Where the symbols take the units:
pib δ pup
pib χ ler
pib α nom
zur δ nul
zur χ dod
zur α fen
vil δ beg
vil χ zag
vil α lur
lak δ tas
lak χ pas
lak α fep
kuf δ kag
kuf χ nes
kuf α gib
kun δ nad
kun χ lur
kun α zag
rem δ zag
rem χ beg
rem α gad
mon δ gib
mon χ fen
mon α dod
dod δ mon
dod χ zur
dod α zak
nad δ bep
nad χ pil
nad α kun
pas δ bim
pas χ lak
pas α zir
nom δ pib
nom χ tef
nom α bim
zak δ dod
zak χ nul
zak α pup
mef δ gad
mef χ luz
mef α kag
tas δ pob
tas χ zir
tas α lak
pup δ zak
pup χ ziz
pup α pib
ler δ tef
ler χ pib
ler α ziz
luz δ pab
luz χ mef
luz α bam
bam δ luz
bam χ gad
bam α beg
fen δ zur
fen χ mon
fen α vor
zag δ kun
zag χ vil
zag α rem
lom δ pil
lom χ bep
lom α pob
pil δ lur
pil χ nad
pil α lom
tef δ fep
tef χ nom
tef α ler
fep δ lak
fep χ bim
fep α tef
beg δ bam
beg χ rem
beg α vil
keb δ zir
keb χ pob
keb α bep
vor δ fen
vor χ gib
vor α nes
gib δ kuf
gib χ vor
gib α mon
gad δ rem
gad χ bam
gad α mef
kag δ mef
kag χ pab
kag α kuf
lur δ vil
lur χ kun
lur α pil
ziz δ ler
ziz χ pup
ziz α nul
bep δ keb
bep χ lom
bep α nad
pab δ nes
pab χ kag
pab α luz
zir δ pas
zir χ tas
zir α keb
pob δ lom
pob χ keb
pob α tas
bim δ nom
bim χ fep
bim α pas
nul δ ziz
nul χ zak
nul α zur
nes δ vor
nes χ kuf
nes α pab

In the rows, zero is written as 149.

The rows follow the links: the fewer symbols apart two units are, the more alike their rows tend to be.

Rows of some units; one shown again gets a slightly different row:
nul:  116   149   202   232   146   142   246   143   263   144   202   168   198   140   154   133   160   110   208   148    87   180   140   180   173   154   127   140   186   136   174   185   143    69   146   160   157   130   198   154   119   154    75   149   102   179   104   129   202   131   194   167   145   125   105    76   107    35    67   143   147   108
kag:  178   208   144   212   165   239    64   165   114   205   150   125    96   203   169   237   120   139   171   170   172   118   222   126    75   102   185   131   127   153   129   185   167   118   119   135   149   153   197   216   151   182   204   181   208   159   127   181    85    91   173   210   102   203   220   166   114   164   117   127   152   141
vil:  215   170   129   192   160   129    97   201    59   171    84   139    96   149   182   222    80   164   155   170   189   187   159   142    89   166   181   202   100    83   178   131   132   175    76   111   131   148   123   112   132   149   229   122   157   150    94   134   121    86   192   167   147   132   195   214   212   192   132   216   183   154
zak:  165   126   131    98   140   161   174   149    95   146   131   143   118    68   134    87   104   166   128   150   109   131   157   256   193   166    81   193   134   111   135    63   136   165   167   227   115   185   103    77   146   174   194   122    94   140   220   140   195   154    72    90   111   113   121   123   235   148   207   163   162   157
ler:  155   157   150   238   153   117   203   136   245   167   174   136    89   181   169   189   210   121   152   169   145   149   140   116   155    72   160    88   157   224   140   194   189   120   115   194   195   118   149   188   116   152    75   151   143   205    92   138   196   186   152   181   207   202    81    81   110    97    82   198   161   161
zir:  159   152   162   184   145    42   193   142   194   137   126   161   121   182   167   164   202   152   122   162   194   188    64    70   138   119   185   149   139   192   177   200   158   186   136   130   197   121   109   174   112   116    67   144   139   203    86   111   183   207   171   171   238   139    98   133   165   114    92   260   133   154
lur:  217   142   114   173   163   120   127   219    86   173    94   155   110   121   168   223    91   167   153   190   174   193   156   180   119   186   149   224    99    77   168    97   144   207    43   143   129   167   120    58   168   153   234    94   140   142   117   148   143    93   162   138   146   125   180   205   196   191   156   221   179   157
mon:  202   172   138   201   173   198   145   190    85   190   125   138    83    99   176   184    71   129   173   193   119   151   208   240   132   137   113   205   116    73   141    86   140   127    85   193   107   159   142    90   126   204   238   123   113   171   160   144   171    82   130   138    83   134   149   145   212   133   150   172   180   124

Each walk starts at a row. The symbols on each line, taken left to right, move it on to the next unit.
Answer with the unit's row; about right is enough.
 140   159   190   250   154   133   241   149   270   164   185   172   133   160   177   176   191   102   180   170   125   157   142   150   156   102   139   114   162   182   162   203   177    96   124   167   179   126   197   171   124   155    72   146   118   192    94   115   215   167   172   182   178   159    86    81   109    48    57   196   156   129
χ χ α χ α
 153   128   115    64   147   153   167   122    93   136   124   152   116    84   117    70   128   170   124   153   115   118   124   210   190   154    97   175   148   155   114    74   146   164   195   221   122   189    82   103   139   156   184   131   103   150   239   141   188   182    54    68   130   138   115   138   240   162   235   164   147   170
δ χ χ δ α δ
 197   130   144   142   157   187   173   165    95   172   108   144    89    86   163   139    76   150   157   185   115   132   182   263   161   163   102   203   135    67   145    87   140   138   112   215   104   177   123    79   145   190   237   116   108   159   207   137   177    95   104   107    91   124   130   136   235   138   188   165   181   148
 161   156   139   111   148    79   168    99   126   141   103   143    86   159   154   113   197   167    91   128   193   132    58    62   144    85   170   116   125   226   135   153   172   181   195   165   194   152    81   193   113   127   103   167   141   197   156   129   178   233    92   153   211   172    89   120   204   146   153   238   140   168
δ α χ α
 175   153   140   194   161   107   181   123   240   159   152   141    62   191   165   190   223   137   137   151   164   139   131   102   160    60   177    80   155   252   122   180   195   138   127   208   196   133   116   201   127   152    80   166   155   186   124   132   179   214   113   159   194   221    95   110   117   116   106   208   155   181
χ χ δ χ α
 168   156   156   150   149    46   163   120   168   148   114   143    82   179   158   145   207   157   111   135   201   169    59    67   132    94   181   117   123   217   148   179   166   190   173   152   196   124    89   200   107   122    86   148   128   196    98   127   188   228   130   158   227   169    96   127   185   147   130   249   146   163
  97   151   211   177   143   166   240   128   227   135   215   168   240   125   145   114   156   119   176   132    90   172   153   201   173   191   115   156   206   113   180   172   113    74   181   148   139   125   215   150   122   159    94   155   107   137   141   142   186   118   199   154   118    73   116    93   117    53    94    81   140    94
δ α α δ α
  77   152   208   149   139   193   211   139   188   119   218   181   264   118   136    76   140   128   193   128    95   152   161   202   183   208   118   164   209   103   163   174   102    73   213   116   123   143   215   153   146   142   107   153   109   122   164   154   178   108   194   135   109    86   138   110   125    78   144    41   126    95
χ δ χ χ δ
 194   203   138   231   166   227    97   188   105   211   123   128    87   180   179   229    87   146   186   181   168   128   230   155    88   105   170   169   106   124   132   161   167   112    93   146   137   146   200   172   128   192   216   163   184   171   120   167   108    72   173   192    90   193   197   163   153   160   126   166   176   138
 161   128   131    58   146   122   163    99    90   147   111   154    92   119   125    55   160   182   105   135   152   101    99   155   189   118   114   141   142   182   114    95   165   174   223   196   147   186    73   136   135   148   155   139   116   160   221   138   186   215    49   100   168   165    88   126   235   167   222   188   129   160
δ α α δ α
 159   135   128    66   134   102   154    89    97   140   113   150    74   145   130    84   181   171    84   110   179   109    70   107   170   115   155   115   135   222   121   126   158   182   213   179   177   159    82   179   130   146   113   168   118   157   192   140   177   239    59   116   189   167    99   142   224   174   199   228   129   171
δ δ δ δ δ δ
 205   197   125   230   160   224   126   203    90   205   126   128    82   138   178   216    76   145   182   195   147   140   223   205    95   119   132   187    90    91   147   137   151   118    81   171   124   154   171   140   130   212   229   127   146   175   145   154   142    57   158   171    72   160   180   141   184   141   123   171   178   128
 202   110   110   139   159   110   141   211   119   152   100   148   123    91   160   200   106   159   144   169   155   194   161   211   177   192   139   202   109    75   172    81   143   220    44   175   119   167    88    33   177   141   226    88   140   128   155   123   164   120   143   114   147   104   147   201   178   191   182   194   182   189
χ α α α χ
 199   197   139   179   159   158    71   185    49   185    90   120   100   181   175   222    91   157   144   166   219   159   156   113    69   144   197   195    93   109   161   141   139   170   117    88   160   137   148   159   139   167   210   146   183   169   100   159    97    75   189   188   137   139   207   220   201   194   142   210   162   120
α δ δ
 173   220   144   151   164   180    56   164    32   179    87   146   135   206   167   181    95   176   145   146   207   140   137    85    54   139   204   172   120   136   146   173   137   143   190    81   164   149   176   197   134   161   187   180   205   153   102   180    86   104   176   189   118   155   232   198   173   187   145   171   134   113
 177    76    96    70   132   106   147   164   159   124   130   153   119   100   137   129   166   171   109   147   135   156   155   201   218   165   114   145   145   156   139    79   166   227    88   224   118   180    70    71   194   118   189   113   143   133   221   150   172   194    74    87   173   159   121   180   156   201   222   158   179   228
δ α α δ α
 178    77   106    76   117   111   143   126   184   136   157   141   102   119   136   119   204   161   113   147   148   132   138   166   228   142   116   109   139   213   116   104   184   215   116   230   150   174    81   104   195   133   157   112   150   127   217   149   168   225    59    99   185   190    99   157   131   204   226   149   164   223
α δ δ χ α χ
 197    90   111   104   140    91   153   187   130   129   130   157   129    92   141   157   133   153   142   170   136   184   161   226   219   192   115   178   120   109   161    69   158   224    64   188   120   178    77    39   181   149   220    91   132   118   196   140   175   167   113    89   153   122   133   190   185   218   205   173   182   207
 117   186   168   104   134   226    87   113    74   138   157   141   201   176   147    99   126   160   148   106   160   106   142    98   104   178   172   156   161   151   137   180   113   112   258    77   152   141   190   222   151   154   151   197   177   129   166   174    85   113   171   166   115   133   211   179   158   172   197    78   109    93
δ α δ δ δ α
  79   153   191   109   143   218   166   119   144   115   198   179   268   132   125    59   141   145   175   116    96   142   152   167   162   204   120   167   206   120   157   165   106    88   244   109   127   141   208   176   145   161   121   183   159   115   179   167   156   120   184   136   102    90   164   135   140   118   170    26   106    89
α δ α δ α
  75   177   183   107   140   237   121   115   109   120   177   166   254   168   127    65   135   168   159    97   137   120   152   133   131   188   159   153   185   134   143   169   110    91   256    88   140   140   208   197   159   155   136   195   162   104   178   167   117   118   163   147   103   119   208   159   147   145   176    42   106    98
 150   192   154   171   165   256    56   152   126   181   177   142   158   216   151   210   140   153   158   140   172   114   221   111    92   110   192   118   138   179   123   191   166   124   142   120   156   146   204   219   170   175   181   191   228   142   130   186    76   110   180   208   102   201   237   167    83   191   139    73   136   144
δ χ α χ α
 131   178   149   140   143   235    70   140   155   155   195   144   205   214   146   165   172   145   168   129   153   121   223   104   122   146   169   120   166   177   128   184   154   111   171   110   149   151   218   229   202   153   161   200   223   125   160   195    63   120   171   190   103   191   213   174    54   175   164    44   130   151
α α χ α χ χ
 136   213   153   118   150   207    57   122    35   158   123   134   179   206   144   140   116   174   146   112   187   121   143    74    78   150   192   161   155   159   133   174   130   131   237    74   153   140   184   226   155   150   172   194   198   136   131   185    72   112   178   184   119   137   230   185   168   176   170   128   110   105
 101   107   178   173   139    95   215   168   248   114   203   169   259   131   159   149   180   125   175   142   122   215   138   152   192   235   140   157   198   105   197   175   124   151   118    95   155   142   188   105   181   105   100   140   136   122   102   135   177   130   234   133   183    92   132   164    74   114    99   112   139   154
χ χ δ δ
 151   135   179   207   151    35   213   163   238   132   161   174   167   171   170   180   193   132   156   153   163   220    77   108   153   162   181   144   165   154   197   190   137   182   100   101   184   126   137   137   129   117    70   122   125   169    79   111   190   179   224   171   228   120   101   145   130    93    69   227   149   148
χ α α α
 163   134   122   135   143   110   156   115   212   162   158   137    69   184   149   152   232   138   120   149   157   120   135   119   179    57   156    58   143   270   119   163   206   165   135   222   182   151   110   188   164   135   104   161   163   177   162   145   160   237    80   147   191   232   103   114   125   149   146   191   153   211
